In the rows, 128 means zero.
Each row has a class, written as a number after it.
[106 104 119 172 124 125  88 115  98  67 129 137  75 155 112 149  82 136
 121  81 179 109 120 153 114 101 130 142 107 160 134 141 123 150 125 141
 195 179 136  99 125 140  95 134  69 142  80]
3
[ 67 140 134  91  59 132 180 150 121  62 139 155 208 128  90 138 146 167
 178 174 117 114 108 115 149 158 128  98  76 160 115 140 100 133 142  64
 116 114  99 102 161 141 109 128  84 176 139]
8
[138 146  99 162 109 110 113 160 149  74 127  56  75 161  96 131  69  85
 163  90 154 152 156 141 122 132  92 119 200 120 150 153  97  98 112 144
 149  97 144 152  94 143 152 150 180 121  85]
1
[125 137 117 166 111 107 123 166 148  83 128 105  45 143  73 161  81  72
 151 104 121 143 154 134 129 118  81 124 176 117 160 136  87 109  92 145
 116 126 159 154  93 131 145 137 162 112  54]
6
[102 112 126 176 125 124  86 114 104  77 104 150  83 169 117 143  71 125
 106  85 160 101 125 141 116  99 149 154 108 161 136 139 126 161 125 138
 180 187 142  98 137 142  92 132  69 151  90]
5
[133  73 144 119  88 107 157  87 148 134 143 103 134 137 115  77 193  84
 128 145 129 144 103 135 182 102 125 149  83 143 150 160  95 104 128 112
 162  86 129 104 131 129 106 136 129 146 105]
7
[158  80 139 145  97  96 156 101 170 137 129  87 155 124 118 106 187 100
 130 151 134 131 129 131 165 121 121 151 107 131 149 159 108 126 135 110
 163  79 133 141 104 141 110 145 123 134  99]
8
[ 56 123 141 121  60 119 173 163 141  78 135 121 189 112  98 116 125 180
 193 182 144 123 120 120 160 159 131 106  54 153 107 154 116 114 139  63
  78 116 106 118 161 124 112 150  85 182 128]
1
[127 143 107 122 113 132 129 145 112  73 129 109  76 181  86 123  96  83
 162  88 150 145 136 132 157 110 101 100 164 141 141 130 108  93 116 143
 141 124 137 153 105 127 150 137 194 143  81]
7
[138  87 139 135  95 113 138 106 155 112 156  80 156 125 116 105 159 101
 138 155 123 138 111 113 183 129 114 140 107 144 142 147 110 133 146  96
 177  74 129 118 120 139 124 134 102 155 114]
3
[154 146  93 128  96 116 110 166 142  80 112  83  46 161  94 135  63  52
 160  96 151 132 146 120 115 117  80 118 226 146 162 141  72 107 107 135
 100  84 145 101  88 138 154 127 184  98  84]
9
[147 155 103  90 112 129 105 147 177  69 110 138 158 185 115  89  97 116
 109 139 156 107 107  96 190  99 127 105 173 118 125 115  93 119 120  54
 154 140 109  90 129 152 195 144 154 133 132]
11
[141 150 105 164 100 116 120 160 154  74 127  63  74 150  96 135  74  91
 164  94 146 150 152 136 130 128  95 119 191 123 148 147 101 107 112 140
 134 103 136 160  98 137 152 145 177 127  80]
1
[130 107 134 181 155 126  95 123  87  80 116 141 113 167 132 155  91 155
 118  80 190 110 136 164  89 104 158 134 117 154 124 140 146 137 137 150
 181 178 128 121 128 150  85 141  68 127  85]
8
[152 144 108 152  91 119 127 156 138 104 111  62  68 140 121 144  68  83
 161 107 159 142 156 143 119 139  81 112 190 136 149 146  96  97 100 160
 117  91 141 151  94 139 154 142 187 115  96]
9
[ 68 119 142 100  53 132 179 149 118  90 131 134 189 104 102 128 129 181
 195 194 158 116 116 124 158 158 122 101  50 168 105 144 114 114 136  88
  60 104 111 116 158 126 110 143  81 172 140]
9
[ 79 125 140 100  56 123 168 142 113  97 131 141 193  98 101 132 137 173
 188 193 107 117 123 119 148 166 113  94  36 169  98 140 114 117 131  74
  88 108 121 112 166 132  98 143  71 177 135]
0
[121 104 121 171 115 120 102 112 102  73 118 144 103 182 104 154  85 131
 115  91 175 107 135 155 113 107 140 144 107 156 133 151 118 153 130 144
 179 186 147 101 113 151  86 156  61 147  78]
8
[139 118 131 168 167 112 103 112  90  76 100 152 116 154 142 146  78 142
  96  88 130 115 140 136 124  99 139 128  84 160 123 142 149 129 120 146
 211 177 137  84 134 158  90 123  72 116 116]
0
[121 147 116 105  87 142 128 171 178  93 124 152 143 186 101 112  99 128
 128 135 142 117 114 101 190 104 111 115 167 110 122 106 114 138  91  48
 123 124 105 113 136 137 198 187 130 175  89]
2
[124 146 118 144 104 123 114 176 134  73 137 100  28 148  80 132  86  64
 166  99  92 143 141 143 124 113  84 117 187 122 165 146  73 106  90 131
 146 119 146 139 101 129 154 135 174 117  62]
7
[155 139 112  99  98 117 116 138 163  84 117 124 155 166 118 121  87 105
 130 121 116 112 129 122 187  95 127 111 140 141 110 134 117 107 126  64
 188 139 126  96 130 151 169 173 136 148  90]
0
[130 119 123 176 199 122 105 119  79  81 126 173 101 164 131 138  80 168
 107  77 166 126 139 151 122 102 151 136  96 149 125 143 152 122 130 140
 204 179 126 101 122 150  80 137  69 117 111]
4
[130 111 136 171 167 107 102 114  86  73 106 153 107 153 135 138  87 151
 100  94 145 120 142 143 114  96 143 126  83 157 123 146 148 119 120 145
 188 178 140  87 136 158  83 119  64 110 101]
0
[128 135 117 128 124 124 116 150 173  92 126 131 118 163 112 101 100 106
 120 141 152 111 117 100 179 100 105 122 153 117 131 134  98 151 107  60
 173 117 117 115 153 159 176 155 145 156 110]
5
[123 135  95 103 100 130 108 145 179  67 150 125 131 171 100 107  96 114
 129 137 143 105  98 104 200 106 110 117 151 115 130 127  91 142 136  63
 175 122 111 111 129 150 188 155 130 163 130]
3
[ 48 128 134 115  61 135 177 159 112  81 133 140 176 117 109 140 140 188
 182 181 136 130 117 126 130 176 118  86  77 169 112 154 113 104 128  72
  75 131 104 101 172 135  97 144  77 178 142]
2
[163  77 149 133 106  95 155  98 164 142 117  93 151 108 118 108 165 106
 125 155 114 139 130 122 179 106 123 144  93 143 134 162 131 114 136 107
 165 102 146 126 116 139 113 157 113 138  92]
0
[129  84 132 134 111  93 164 110 170 123 127  87 142 128 118 101 169 105
 117 155 149 140 125 121 183 106 133 149 119 136 152 163 120 114 133 103
 156  99 135 102 102 136 118 151 133 138 102]
2
[140 144 103 159 118 100 120 172 147  85 120  64  82 149 107 150  63  97
 143 110 143 145 160 133 137 124  91 120 180 131 148 137  94 102  98 144
 125 109 141 154  93 132 148 136 176 128  67]
6
[122 153 114 130  97 126 145 152 121  74 126 106  82 168  78 131 100  75
 167  89 133 134 139 125 174 116 102 100 158 138 143 137 103  98 115 130
 133 122 127 138 112 125 151 129 195 150  96]
7
[164  97 152 122  92 116 138  86 144 120 145  98 169 116 116 108 168 101
 134 161  88 144 117 121 176 124 125 139  84 147 127 135 125 128 149 105
 176  84 142 120 130 147 107 142  80 141 112]
0
[ 70 125 143 118  53 134 177 160 118  84 143 139 205 114  88 148 150 184
 186 189 127 124 123 121 138 177 119  95  54 169 105 147 119 118 139  85
  71 119 105 139 165 142  92 144  76 190 130]
8
[132 148 114 123  97 135 136 158 130  83 124 112  75 177  77 132  97  78
 160  93 128 140 144 119 162 118  91  98 161 136 138 132 112 101 101 139
 126 115 132 158 104 119 156 137 200 159  79]
7
[116 113 135 176 173 120 112 121  80  72 102 163 100 179 134 144  92 163
  96  84 162 110 137 125 121  95 151 138  82 152 108 150 165 119 124 151
 194 187 131 111 142 133  75 103  77 138 112]
10
[151 138 107 151 112 114 108 154 136  90 122  97  49 131  73 150  83  72
 161 111 101 143 154 138 112 119  77 112 182 128 152 137  95 104 112 138
 130 103 167 143  93 147 143 153 160 100  68]
0
[138 149  91 143  95 120  98 164 143  77 116  85  49 175  78 135  68  46
 148 102 126 136 137 102 122 125  81 122 225 150 167 131  76 129 116 113
 108  97 146 121 109 146 153 131 182 135  86]
5
[152  71 136 135 108  99 171  92 164 134 115  84 137 138 108 102 173 105
 126 146 146 136 128 115 181 106 123 153  96 130 135 171 127 108 151 118
 162  90 141 144 101 113 106 145 140 148 109]
10
[116 115 115 164 121 122  91 111  87  65 112 145  97 178 108 150  89 125
 114  85 158  95 128 153 114 100 148 144 115 164 131 144 117 140 139 131
 207 188 140  82 116 151  75 136  66 134  83]
8
[137  75 141 142 104 103 154 116 167 122 136  83 138 108 118 101 169 111
 141 154 145 137 115 118 176 118 113 141 100 134 149 157 116 120 139 102
 167  80 125 140 118 131 129 145 134 142 104]
3
[127 153 115 148 102 121 125 149 135  75 116  99  78 164  80 141 100  71
 159  83 144 140 155 117 149 126  98 111 172 133 138 137 124  92 118 140
 155 112 144 151  96 132 143 134 180 136  79]
1
[106 102 143 194 165 120  85 130  87  70 103 136 110 164 140 141  74 142
 119  77 190 111 131 149 103 100 161 139 114 165 129 146 151 134 137 137
 190 186 133 114 151 148  94 142  78 139  97]
5
[144 144 104  98 132 133 116 154 152  98 140 150 138 191 113 108  83 124
 142 108 150 116 127 127 187  92 137 122 168 126 112 131 119 104 123  47
 195 132 109 105 119 147 172 174 134 154  77]
4
[127 113 116 166 140 125  87 110  82  70 116 142  88 175 120 152  82 132
 102  84 158  97 132 162  96 101 153 146 120 150 132 135 124 152 132 142
 205 191 138  89 112 148  83 134  68 126  82]
8
[151 126 103 110 131 122 130 137 166  84 154 120 119 161 113 103 109 110
 120 134 170 112 114  99 192  94 105 104 150 106 122 136 108 135 119  62
 184 112 105 109 138 150 174 140 162 151 122]
3
[135 141 118 103  94 138 136 165 170  85 113 143 154 196 108 107  94 116
 127 133 124 114 118  79 199  99 109 124 146 113 111 122 115 124 115  60
 156 127 114 130 135 123 196 179 150 174 116]
10
[149  72 140 138 104 102 171  92 165 132 113  87 147 133 113 104 171 106
 127 143 132 140 124 116 179 106 125 155  98 134 136 167 125 111 153 118
 167  91 140 140 104 111 109 149 137 146 111]
10
[118 142 110 166 115 106 104 180 145  74 132  86  42 142  91 151  80  70
 146 111 112 141 153 130 116 124  83 128 194 125 167 141  75  98  97 135
 119 129 153 136  94 140 145 130 155  96  63]
6
[109 112 124 153 124 133  96 109 104  73 110 152  89 160 123 146  69 127
 116  83 173 103 123 154 115  89 148 153 114 168 133 145 128 140 127 161
 180 181 139  69 119 146  92 128  72 115  96]
9
[139  95 144 169 160 121 100  97  83  80 103 156 106 164 137 147  94 129
 117  71 175 122 134 157 101  92 155 124  99 164 125 147 154 117 143 156
 193 193 147 105 137 148  91 149  71 116  89]
0
[163 149  96 137  87 113 113 171 133  75 124  87  55 187  77 143  85  40
 150 101 121 133 148 115 109 127  84 113 229 129 164 139  67 118 109 119
 124  91 148 118  93 145 145 129 181 125  75]
8
[136 145 106  87  94 131 112 154 178  76 123 126 145 179 112  99  85 104
 137 143 153 108 108 106 202 101 115 121 161 130 131 128  90 129 131  79
 138 132 119  95 125 153 201 167 140 143 128]
9
[112 115 141 194 166 119 101 130 104  79  95 155 126 166 132 137  77 163
  98  86 173 122 138 125 126  96 144 135  90 165 123 139 162 142 117 152
 164 170 126 117 151 148  89 120  88 149 109]
5
[142 151 107 124  94 143 126 147 108  85 106 105  80 152  89 144  88  75
 167  96 156 131 152 118 139 134  84 102 184 145 131 121 119  87 117 146
 120  95 137 140  93 129 146 136 183 124  90]
9
[158  79 145 133 103  97 149  87 176 137 117  88 141 113 129  87 178 109
 110 164 140 132 116 119 158 116 130 144 121 127 149 155 108 114 117 100
 158  94 145 127 106 133 119 130 126 115 103]
11
[125 154 117 151  98 115 124 161 124  82 110 105  82 163  87 160  81  78
 153  90 135 140 156 126 152 125  93 111 167 139 132 122 116  83  99 139
 144 124 145 156 103 126 134 128 172 142  54]
6
[ 89 124 116 171 117 121  99 126 106  71 110 144  77 167 124 153  74 142
 112  86 170 111 130 159 119  99 147 146 125 166 139 148 122 140 116 128
 181 203 135  69 120 147  94 140  54 136  73]
2
[149 147  95  96 104 113 110 156 174  77 132 121 149 197 101 112 105 105
 117 144 141 102 118 103 198 104 123 118 153 124 130 127  91 141 138  63
 165 141 121 107 120 163 182 166 141 157 124]
8
[119 108 133 172 181 142 101 126  78  85 129 172  96 178 135 144  78 147
 127  65 196 125 132 160 106  98 166 140 125 154 127 143 155 117 144 131
 202 190 119 106 126 145  98 157  68 124  90]
4
[118 122 118 166 123 128  96 114  87  65 110 146 103 176 107 153  87 131
 114  84 154  98 128 157 118 106 145 143 111 159 133 131 123 153 135 134
 199 192 130  92 117 152  90 139  67 137  85]
8
[142 145 109 147  97 133 141 135 127  81  97 101  96 158  75 143  97  91
 152 103 160 140 153 120 134 140  93  89 187 131 137 124 113  94 103 135
 120  99 141 152  91 129 148 129 195 128  89]
11
[148  82 148 142 102 103 169  97 160 136 111  92 148 123 114 103 178 105
 134 146 127 129 122 113 190 111 121 157  91 137 134 164 126 111 148 103
 176  93 133 138 117 117 108 148 127 149 110]
10
[126  79 137 142 110  90 166 111 172 133 126  84 129 118 119 102 176 110
 117 155 133 143 121 128 170 110 123 154 130 124 161 171 110 117 124  98
 153 102 133 102 102 138 115 144 114 128 104]
2
[143 131 123  91  97 147 125 159 163  89 116 145 155 175 118 101  88 101
 142 132 149 103 118 100 185 101 106 115 164 117 119 117 105 121 102  69
 141 111 112 101 129 137 207 190 154 147 107]
9
[148 140 112  93 124 146 118 169 164 101 148 167 150 193 105  90  96 114
 137 129 145 119 117  92 192 100 118 128 169 114 123 115 108 126 115  34
 143 119 100 104 128 144 198 199 133 158 101]
4
[142 156  95 101  95 131 116 157 171  71 131 125 162 188 104 114  95 114
 129 142 137 100 119 104 201 107 123 117 155 122 129 122  88 144 143  59
 155 136 107 105 119 158 188 168 136 156 127]
8
[ 73 128 140  93  54 137 169 143 113  97 128 148 198 105 102 134 131 180
 188 192  93 121 118 116 151 159 124  93  41 170  96 134 126 107 140  71
  96 113 116 113 167 132 100 138  75 175 134]
0
[139  99 132 160 142 134 112 108  77  72  98 152 107 159 127 152  74 119
 135  63 215 108 144 161 117  91 142 128 115 169 115 149 141 115 127 146
 193 163 131  78 127 139 104 162  90 121  78]
9
[121 106 134 165 146 115 102 120 100  68 111 156 108 165 122 158  71 124
 111  74 196 110 142 150 125  95 142 136  99 166 121 143 137 115 123 142
 178 188 134  93 129 135  92 150  74 141  57]
6
[ 66 136 126  92  81 137 166 148 117  89 149 159 192 133  89 125 134 181
 198 165 134 134 110 133 158 173 112 104  78 165 121 143 101 109 145  60
 113 107  98 117 150 145 122 159  66 177 134]
4
[139 150 116  98 105 144 114 175 164  95 145 163 145 182 105 100  83 113
 148 132 116 114 113 103 190 118 111 128 170 114 123 120  95 126 106  33
 164 120 107 111 133 146 197 202 112 169  91]
4
[144 141 109 152 114 116 110 154 134  84 127  97  46 127  80 149  85  70
 159 111  94 147 152 139 102 119  78 115 187 124 159 143  84 108 113 143
 138 110 168 134  95 148 142 145 156  90  77]
0
[153 128 124  98  85 138 122 145 178  89 122 141 150 179 112  88 100 112
 116 149 144 108 108  91 166 110 111 110 178 103 129 118  92 125  87  43
 125 121 120 110 131 139 194 173 138 147 102]
11
[139 101 124 172 154 126 122 108  84  72  87 151 106 180 118 147  87 125
 121  60 212 112 149 142 134  85 137 133  98 164 104 152 152 118 142 141
 199 181 127 102 125 119  98 161 110 148  79]
10
[140 105 123 164 153 133 125  96  76  74  93 152 109 170 117 149  86 129
 122  61 202 102 142 141 129  83 140 134 105 163 107 145 150 125 149 138
 194 168 125  94 122 113  88 153 102 143  87]
10
[ 72 124 140 124  57 130 171 155 108  76 138 125 206 114 101 138 140 185
 192 189 132 120 122 132 133 182 119  90  62 163 108 154 105 112 149  84
  84 123 111 134 161 140  94 157  76 183 140]
8
[133 135 123 130 124 121 113 151 173  90 129 123 123 164 122  96 102 104
 113 142 140 113 113  94 180  97 114 125 156 118 136 133 104 145 113  55
 172 126 117 112 155 160 173 153 142 149 120]
5
[150 135 112  87 122 127 121 138 173  94 134 131 128 170 128  89  97 103
 123 142 175 104 111 103 194  78 120 125 166 124 128 139  99 127 120  75
 163 124 117  76 132 160 179 144 147 122 116]
9
[ 66 136 136 104  80 146 161 157 108  99 155 162 177 129  99 126 142 179
 203 175 141 129 116 123 152 174 116  98  73 171 109 151 113  94 147  65
  93 129 100 127 162 143 107 152  67 180 132]
4
[ 98 101 141 198 164 127  91 120  96  78 104 140 114 173 148 143  76 149
 115  75 185 118 128 149  99 104 165 136 113 167 138 142 152 143 142 146
 175 195 134 118 151 149 100 138  79 130 114]
5
[114 124 136 162 169 117 100 132  95  67 117 159  94 173 135 120  84 150
 108  75 149 123 122 152 134  80 150 133  91 154 133 143 132 127 110 151
 190 190 124  97 141 141 100 107  91 127  98]
7
[154 109 154 137  75 108 156 114 144 159  97  99 153 147 133 113 183  87
 128 137 122 124 123 105 207 113 133 154  86 149 124 140 136  94 144  97
 174 117 119 133 138 118 130 135 135 167 114]
10
[134 137 121 126 115 125 114 157 155  76 114 118 153 172 129 110  86 109
 130 124 129 110 126 109 177 103 132 113 155 129 120 127 113 126 120  52
 182 128 114 116 149 143 178 165 151 162 105]
5
[139 152  88  81 139 141 108 150 170  87 146 170 136 198  92  95  99 121
 130 127 150 116 107 100 209  94 130 126 166 121 126 125 100 128 146  53
 165 135 108  97 122 156 186 170 126 150 123]
4
[ 54 122 146 121  63 128 168 158 121  87 139 139 201 114 102 148 127 197
 184 182 147 130 126 129 152 171 120  96  40 167  96 142 124 103 131  91
  61 142 110 145 173 125  98 149  70 189 121]
6
[ 61 118 142 121  63 128 159 156 114  94 126 130 189 117 107 117 132 178
 183 195 146 121 118 111 150 165 120 103  51 163 107 134 113 130 133  65
  73 104 113 139 177 126 115 150  85 198 137]
5
[139 145 111 100 120 142 119 179 166  93 141 160 152 189 110 100  89 114
 140 128 132 120 122  98 190 117 113 118 166 112 121 122 106 116 114  37
 154 120  98 114 124 142 202 200 130 163 108]
4
[136 145 103 107 110 129 132 140 152  81 117 124 145 178 119 113  98 114
 124 121 137  98 126 104 197  86 140 124 139 132 100 134 123 103 141  66
 180 140 106  97 130 125 154 144 163 156 113]
10
[ 57 127 141 100  53 143 167 168 118  84 142 149 184 124 104 121 134 188
 200 174 131 136 111 131 151 164 119  89  39 174 102 146 106 109 122  85
  61 127  95 137 182 119 116 147  91 198 129]
7
[ 75 117 142 102  55 141 168 154 115  91 124 138 184 111 101 132 133 172
 196 186 152 128 122 127 138 176 104  89  64 169 100 154 113  94 130 102
  67 101 114 124 166 133 111 151  91 175 140]
9
[138 146 102 147 119 118 122 165 133  88 132  70  58 154 105 123  68  98
 161  93 145 146 147 155 134 110  86 110 183 124 152 143  86 110  92 138
 137 113 128 150  97 129 158 145 199 127  77]
7
[144 149 108 139  98 118 139 147 114  79 116  98  97 174  78 149 103  73
 160  99 149 129 153 126 138 132  90 100 187 130 142 134 103 107 118 132
 153 107 141 148  94 144 141 141 187 143  79]
8
[139 130 114 105 100 120 130 141 161  82 116 119 145 162 129 114  92 103
 140 113 166 105 119 130 189  83 141 123 156 140 118 143 108 102 127  74
 182 137 115  82 133 145 172 164 155 129 103]
9
[122 130 107 168 109 116 107 170 134  74 145  77  24 124  85 150  91  64
 166 105 111 137 142 135 101 132  72 118 198 116 168 152  76 112 102 126
 166 103 150 140  99 140 143 133 172 102  85]
3
